[ 17.2 -12.2  10.1   0.7  -7.0  13.3  -3.4  -4.0  -3.2 -17.3  21.1  -5.4
  13.9   6.6  -1.8  -0.4  17.2  21.8   5.3  29.8  43.4  37.7 -18.0  -8.4
  -4.1  24.1 -28.0 -16.9 -17.9  47.7  -7.4  25.0  -1.8  16.6   9.3 -24.6
   6.1  22.6 -18.0   4.2  19.7  11.0   9.3  18.2  -6.8 -29.0  -9.8]
ZC
[ 12.7  22.7   7.0  -1.7  -3.4  21.1 -11.6   1.1   6.1  -1.6  12.7   3.6
   2.8 -19.8   4.3 -17.9   9.4  20.0  22.1  19.8  39.0  38.9  -5.9 -18.5
  21.1  28.7 -33.0 -31.3  -2.9  38.3  -7.0  39.6  -0.2  14.2  17.4  10.0
  10.6  -6.3 -15.4  -3.5  19.4  14.1   3.2  34.9 -24.3 -17.6 -11.2]
Tz
[ 12.4  16.8   0.1 -13.1   3.6  40.2  -1.0   7.2  -0.8 -18.7 -21.8  -2.2
  22.5 -15.1  -8.4  -8.9  10.2  27.7  31.7  15.6  27.8  34.6  -5.6 -11.9
 -12.1  16.7 -13.1  -7.8 -11.4  44.2  -5.5  -1.5   4.4   8.9  13.8 -17.5
  18.9  32.7 -17.5   9.0  16.9  -5.9  13.8  27.1  11.0 -16.2  -6.2]
Pg
[ 13.0  17.8  13.7  -6.9  -4.1  11.8  -4.9   9.1  -6.3  -2.5  39.4   6.5
  21.9  -8.7 -10.7  -4.5  33.2  21.1   1.9  20.5  33.3  43.9   3.4 -18.7
   1.0  24.1 -24.1  -9.1  -0.6  47.2   4.5  19.2  -7.4  20.9   7.4 -16.7
   0.5   9.8 -11.1  -1.6  17.3  12.3  16.6  26.0 -13.0 -10.8   6.0]
Tz
[ 18.2  -0.3  -2.7  -4.0  -7.2  21.3  -2.2  -8.3  -2.6  -0.8   0.0   5.0
  17.1 -25.7   6.7  -4.0  20.4  28.0   7.0  27.5  41.5  40.9  -4.7 -13.7
   5.4  30.7 -25.9  -5.5  -4.4  45.6  -2.1  18.0 -16.7  22.3  10.3 -15.0
   4.8  24.5 -21.2  -0.4  14.6   4.5  16.1  22.0 -13.9 -31.2 -15.2]
Tz
[ -3.9  13.0   7.4 -17.6 -15.8   5.6 -19.9  23.0   1.7  -8.0  -5.0   0.0
  23.0  -8.3   2.5 -17.0  16.2  31.0  -6.4  11.3  41.2  47.4   2.7  16.9
   2.9  19.8 -20.3 -17.9  -8.3  50.3  -4.3   4.8  -5.8  23.3 -85.9 -12.8
   9.4  24.1 -15.8   2.7  21.1   4.1   7.8  17.6  -7.8 -20.5 -16.1]
Tz
[ 20.6   6.0   3.1 -24.0  -3.1  33.7   1.6  -4.2   5.5 -12.6   2.7  -3.2
  11.3 -32.5  -4.8   0.0  30.0  21.1  23.6   2.0  23.1  28.9  -8.1 -24.3
  13.8  28.1 -19.6 -40.1  -3.0  51.8  -2.6  10.1 -25.5  20.6  -0.1  -4.5
   4.8  -2.5 -15.0   8.1  24.8   9.7  12.9  38.0  -6.9 -19.3  -2.2]
Tz
[ 12.8  18.8   6.5  13.8   6.5   0.0  -8.4  -6.0   9.3  14.3  -5.7   5.7
   7.4 -13.9   7.7 -22.2  -7.3  27.2   3.0  18.8  19.5  33.2   4.9 -14.0
  25.4  21.1 -13.9 -37.6 -12.8  40.9 -10.3   7.8  -8.9  29.6  26.8 -15.8
   5.8  25.7 -20.8  -8.8   6.1  20.7  -2.9  27.0  -6.5 -12.9 -42.2]
Pg
[ 19.3   5.3  13.5  -4.8   1.1  27.3   6.7 -20.9  12.0 -12.5   1.9   9.8
  27.2 -25.2  12.4 -10.2   3.3   8.4  -3.0   9.9  27.3  26.6  -1.2 -11.2
   5.8  54.6 -28.4 -13.4 -23.1  42.9  -9.2   3.8  -1.8  13.4  30.2 -13.9
  23.3  14.6 -11.2  -8.3  18.5  -4.6   9.8  13.3   0.6 -14.7  16.8]
Pg
[ -3.4  30.1   4.8 -14.5  21.2  14.4 -13.1  11.3   0.0   2.3  21.4  19.2
  27.4 -20.9  -5.1 -12.7  25.6  35.0   3.8  -5.6  26.2  50.4  16.9   3.6
  10.5  11.7 -10.9 -25.5  10.4  63.1  -3.8  -6.1  -3.0  29.4  24.0 -13.9
   6.6  18.6  -9.0  -6.3  57.1  14.9   3.5  19.4  -4.4 -37.3  -6.0]
Pg
[ 14.7  11.2   3.7  -6.4   6.4  21.3 -14.4   3.5  -4.8 -12.2  10.5  -6.7
  15.2  -4.6 -15.0 -36.4  13.0  10.2   2.7  16.9  22.2  36.3   4.2 -13.6
  13.4  15.5 -18.9 -17.5 -12.5  68.6   1.4  14.8   3.3  14.8   4.3  -5.3
   6.4  12.3 -14.0  -0.9  22.2   7.6  10.1  32.1 -19.4 -10.9  -1.9]
Tz
[ 23.8  19.8   5.3 -13.5 -10.3  35.3 -12.0   4.7 -12.6 -11.9  -3.0  -0.5
  21.6 -29.6   2.9 -12.1  28.8  41.3   8.0  30.5  58.1  58.1  -6.8 -15.1
  15.9  37.1 -32.3 -28.3 -15.0  71.1 -12.2  15.4  15.7  12.6   4.4 -13.4
 -42.1  39.4 -23.2   6.5  28.2  15.9  12.7  27.7 -12.9 -44.3 -26.1]
Tz
[ 16.9  -2.3   9.2  -4.3  -2.6  23.9 -16.5  -1.2  10.2  -8.9 -24.2  17.5
   1.7 -51.4  19.5 -36.3  -1.0  29.8  24.9  40.3  28.5  23.5   7.8 -27.2
  38.3   8.6  -9.6 -24.4   9.6  21.3 -25.6   4.7   1.5  21.8  15.8   9.3
 -13.4  17.0 -25.4  -3.7   0.3  16.9   4.5  27.1 -24.8 -13.1 -36.7]
Pg
[ -5.5   4.5   6.5 -16.2  13.7   5.3   4.4  14.3 -11.2   3.5  24.0  10.1
  24.2  -3.2   1.1  -7.2  30.9  20.8  11.2  17.5  42.0  21.1  -1.3   5.9
  -0.7  18.1 -34.7 -22.3  -6.7  51.1  -6.2  26.9  -7.0  19.3   6.8 -14.8
  -0.6  12.8 -15.4   6.3  13.8  14.0   3.8  25.5 -15.3 -23.2 -10.3]
ZC
[ 16.0  -2.9  10.1  -9.3  -3.9  17.9  -0.4   4.1  -1.7  -1.8  -1.1   9.2
  -8.4 -47.2  11.6 -14.5  22.3   9.2  -3.0  33.2  46.7  40.7 -16.3  -8.0
  16.7  32.0 -18.3 -25.2 -14.5  41.3 -12.0  16.0  -2.4  16.7   7.9  -2.8
  14.1  20.7 -20.3   6.4   7.9  16.3   0.2  21.0 -18.0 -33.7 -15.1]
Pg
[ 19.8  -0.4  -3.0 -11.1 -12.3  24.1  -9.5  -3.3   1.9   0.8  -6.8   2.4
  10.5 -21.1   2.0 -12.4  14.4   8.6  29.2  15.9  21.3  33.8   2.6 -17.3
  32.2  27.6 -11.9 -14.8   7.9  42.4  19.2   3.9   2.8  17.1  12.8  -6.8
  22.3   9.7 -17.7  13.5  20.0   5.1   6.3  40.7  -6.7 -10.0  -1.3]
Tz
[ 26.0  10.0  14.4   2.8  -8.4  17.3  -9.7   0.7   1.8  -1.1  10.9  -0.6
  21.8  -6.7  -6.5 -10.8  14.6  14.3  20.7  18.1   3.2  34.2   2.4  -6.3
   6.4  24.1 -23.2  -7.5   1.9  26.5  -5.2   8.6  -8.8  13.6  10.2  -5.2
   8.0  12.2  -9.5  10.4  48.6   6.7  14.9  17.6  -2.6  -6.8  -6.9]
Tz
[ 16.6  12.6  -9.9   3.9  -0.6  16.9  -7.8   5.3   3.4  -7.0   1.5  -4.9
  20.2 -16.8  -4.7  -6.2  16.7  30.3  25.4  17.9  26.0  29.0 -11.8 -13.3
  -2.5  40.3 -15.6 -15.0 -11.0  42.4   4.8   3.9 -22.5  14.3  25.1  -9.1
  -2.1  22.9 -34.5   0.6  20.0 -50.3   9.1  23.6  -9.3 -21.4   8.3]
Tz
